Below is a small trained network, with its code and all its weights. Each question gives an input and a class and asks what happens when units are switched off, that is, made to give their printed mean instead of their output.

import numpy as np


def w(rows, s, z=0):
    codes = np.array(rows[::2]) - 128.0
    scale = np.full(codes.shape[1], s)
    scale[-1] = z or s
    return codes * scale


def f(y):
    return y / 2 * (1 + np.tanh(0.7978845608 * (y + 0.044715 * y**3)))


def log_softmax(a):
    a = a - a.max(-1, keepdims=True)
    return a - np.log(np.exp(a).sum(-1, keepdims=True))


def net(x, mask):
    res = np.array(x, float).reshape(1, 8) / 4 @ E
    y = f(res @ A[0][:, :-1].T + A[0][:, -1])
    res = res + np.where(mask, y, B[0][:, -1]) @ B[0][:, :-1]
    return log_softmax(res[-1] @ U[:, :-1].T + U[:, -1])


A, B = {}, {}
E = w([
[28,162,100,112,184,118],'x0',
[98,251,124,43,201,160],'x1',
[156,248,52,79,187,79],'x2',
[105,214,51,205,184,2],'x3',
[22,27,87,238,147,100],'x4',
[2,99,141,81,194,221],'x5',
[96,120,183,75,134,217],'x6',
[200,135,111,147,90,70],'x7',
],0.0075)
A[0] = w([
[255,86,161,132,36,68,219],'N0',
[100,194,74,238,191,76,183],'N1',
[113,156,87,224,153,61,174],'N2',
[121,252,122,43,213,96,229],'N3',
[134,158,55,191,222,37,252],'N4',
[166,36,134,141,38,161,223],'N5',
],0.0085,0.0024)
B[0] = w([
[180,219,180,231,90,104,249],'N0',
[67,103,65,82,56,83,207],'N1',
[90,55,81,175,47,50,195],'N2',
[242,143,2,54,165,217,238],'N3',
[98,106,32,101,41,52,219],'N4',
[101,175,232,155,115,180,213],'N5',
],0.008,0.014)
U = w([
[85,83,86,129,96,78,128],'0',
[11,29,209,110,164,198,249],'1',
[195,150,192,193,89,111,26],'2',
[202,146,91,45,151,160,104],'3',
],0.013,0.0011)

Each question gives the input, the list of numbers given to net, and the class t.
The units are the neurons (one row each of A and B). Each row of codes is followed by its name. A weight is (code - 128) times the scale printed after its matrix; where a second scale follows, it is the last column's (A, B and U).
mask holds one flag per neuron, in row order. A switched-off neuron (its flag False) gives its mean, the last column of its row in B, instead of its output. The means were averaged over made-up inputs and are rounded, as every weight is.
A unit's drop is (log p(t) with every unit on - log p(t) with that unit switched off) / (log p(t) with every unit on - log p(t) with every unit switched off).
The circuit of an input: a set's keep is (log p(t) with only the set's units on - log p(t) with every unit switched off) / (log p(t) with every unit on - log p(t) with every unit switched off). Starting from all 6 units, units are removed one at a time, each time the one whose removal leaves the highest keep (on an exact tie, the one counted first), for as long as the keep stays at least 0.8.
circuit, biggest first: the units of the circuit, biggest drop first
k most important neurons: the k neurons with the biggest drops, biggest first
drop of u: that unit's drop, to one decimal
input [-6,-2,-6,4,-5,5,4,-1], class 1: circuit, biggest first -> (N0 N3)
input [8,-5,0,-1,-3,-4,8,0], class 1: 3 most important neurons -> (N3 N0 N4)
input [2,7,-1,-8,5,-7,6,2], class 1: circuit, biggest first -> (N3 N0)
input [1,-4,-5,-6,8,-6,-3,-7], class 1: circuit, biggest first -> (N5)
input [6,3,-8,-6,-7,-3,-5,-5], class 1: circuit, biggest first -> (N3 N0)
input [-4,1,3,-8,5,-5,2,-8], class 1: circuit, biggest first -> (N0 N3)
input [-4,-1,-2,1,-4,6,6,1], class 1: circuit, biggest first -> (N3 N0)
input [7,-7,-6,-3,-7,1,-7,-6], class 1: 2 most important neurons -> (N0 N3)
input [1,1,-4,6,-3,-5,-7,4], class 0: drop of N4 -> 0.0
input [-8,7,-2,-5,8,2,-3,-2], class 1: drop of N0 -> 0.1
input [-3,-3,-7,-4,4,0,-4,-6], class 1: drop of N3 -> 0.1
